Below is a small trained network, with its code and all its weights. Each question gives an input and a class and asks what happens when units are switched off, that is, made to give their printed mean instead of their output.

import numpy as np


def w(rows, s, z=0):
    codes = np.array(rows[::2]) - 128.0
    scale = np.full(codes.shape[1], s)
    scale[-1] = z or s
    return codes * scale


def f(y):
    return np.maximum(y, 0)


def log_softmax(a):
    a = a - a.max(-1, keepdims=True)
    return a - np.log(np.exp(a).sum(-1, keepdims=True))


def net(x, mask):
    res = np.array(x, float).reshape(1, 4) / 4 @ E
    y = f(res @ A[0][:, :-1].T + A[0][:, -1])
    res = res + np.where(mask, y, B[0][:, -1]) @ B[0][:, :-1]
    return log_softmax(res[-1] @ U[:, :-1].T + U[:, -1])


A, B = {}, {}
E = w([
[103,47,131,161,137,53,124],'x0',
[186,105,133,192,115,90,187],'x1',
[92,123,103,125,184,117,92],'x2',
[131,167,7,107,194,102,145],'x3',
],0.013)
A[0] = w([
[75,202,95,56,134,127,126,202],'neuron 1',
[138,91,215,144,57,135,154,202],'neuron 2',
[158,122,157,125,176,155,161,93],'neuron 3',
[160,95,126,181,168,93,196,139],'neuron 4',
[78,122,125,35,162,131,75,196],'neuron 5',
[144,200,94,72,140,185,183,133],'neuron 6',
[197,92,145,180,161,73,148,210],'neuron 7',
[166,132,162,161,60,92,97,252],'neuron 8',
[117,112,156,76,157,75,120,161],'neuron 9',
[175,135,108,187,61,138,165,154],'neuron 10',
[103,167,64,135,153,159,160,248],'neuron 11',
[19,105,131,124,160,150,102,122],'neuron 12',
[141,68,151,209,171,73,233,179],'neuron 13',
[73,112,147,95,118,118,161,64],'neuron 14',
[148,157,143,132,126,165,152,185],'neuron 15',
[6,116,123,121,189,142,64,206],'neuron 16',
[98,94,75,141,143,32,180,225],'neuron 17',
[169,86,220,124,54,167,189,126],'neuron 18',
[145,194,112,135,96,141,143,214],'neuron 19',
],0.013,0.0031)
B[0] = w([
[155,178,91,128,182,92,117,228],'neuron 1',
[143,131,164,100,37,189,133,249],'neuron 2',
[131,114,141,103,128,143,142,142],'neuron 3',
[74,82,122,156,137,106,169,208],'neuron 4',
[186,165,150,143,162,91,85,221],'neuron 5',
[174,254,84,73,170,147,187,227],'neuron 6',
[42,76,158,119,146,145,141,217],'neuron 7',
[73,126,179,131,105,130,135,205],'neuron 8',
[152,100,140,147,127,126,114,163],'neuron 9',
[114,123,160,154,76,145,161,196],'neuron 10',
[152,146,85,124,213,89,145,216],'neuron 11',
[97,134,153,146,153,113,58,196],'neuron 12',
[81,65,139,179,121,125,178,247],'neuron 13',
[97,118,128,181,124,131,116,145],'neuron 14',
[158,206,120,108,95,138,177,177],'neuron 15',
[160,151,154,145,160,122,29,235],'neuron 16',
[76,84,122,161,166,100,121,237],'neuron 17',
[137,167,229,97,20,187,157,251],'neuron 18',
[121,158,128,60,109,126,184,189],'neuron 19',
],0.0095,0.014)
U = w([
[119,131,130,149,164,108,9,254],'0',
[146,165,63,96,169,106,192,51],'1',
[111,139,181,128,37,162,153,81],'2',
[75,72,118,171,179,97,178,94],'3',
],0.014,0.00098)

Each question gives the input, the list of numbers given to net, and the class t.
The units are the neurons (one row each of A and B). Each row of codes is followed by its name. A weight is (code - 128) times the scale printed after its matrix; where a second scale follows, it is the last column's (A, B and U).
mask holds one flag per neuron, in row order. A switched-off neuron (its flag False) gives its mean, the last column of its row in B, instead of its output. The means were averaged over made-up inputs and are rounded, as every weight is.
A unit's drop is (log p(t) with every unit on - log p(t) with that unit switched off) / (log p(t) with every unit on - log p(t) with every unit switched off).
The circuit of an input: a set's keep is (log p(t) with only the set's units on - log p(t) with every unit switched off) / (log p(t) with every unit on - log p(t) with every unit switched off). Starting from the 12 units with the biggest drops (on a tie, the unit counted first), units are removed one at a time, each time the one whose removal leaves the highest keep (on an exact tie, the one counted first), for as long as the keep stays at least 0.8.
circuit, biggest first: the units of the circuit, biggest drop first
k most important neurons: the k neurons with the biggest drops, biggest first
drop when u is switched off: that unit's drop, to one decimal
input [2,-1,-5,2], class 3: circuit, biggest first -> (neuron 18)
input [4,-4,-7,4], class 1: 2 most important neurons -> (neuron 16; neuron 13)
input [-6,-8,2,-7], class 0: circuit, biggest first -> (neuron 16; neuron 5)
input [3,2,7,-4], class 3: 2 most important neurons -> (neuron 18; neuron 13)
input [-5,8,4,0], class 3: 2 most important neurons -> (neuron 2; neuron 18)
input [-5,3,5,-2], class 1: 2 most important neurons -> (neuron 18; neuron 2)
input [-1,3,3,-1], class 3: 2 most important neurons -> (neuron 18; neuron 2)
input [-6,-7,3,2], class 1: 3 most important neurons -> (neuron 6; neuron 11; neuron 1)
input [6,2,2,-3], class 3: 2 most important neurons -> (neuron 13; neuron 17)
input [-8,-8,0,-1], class 1: drop when neuron 6 is switched off -> 0.2
input [-2,-3,0,0], class 1: drop when neuron 17 is switched off -> 0.1
input [-6,-5,-7,1], class 1: drop when neuron 12 is switched off -> 0.0
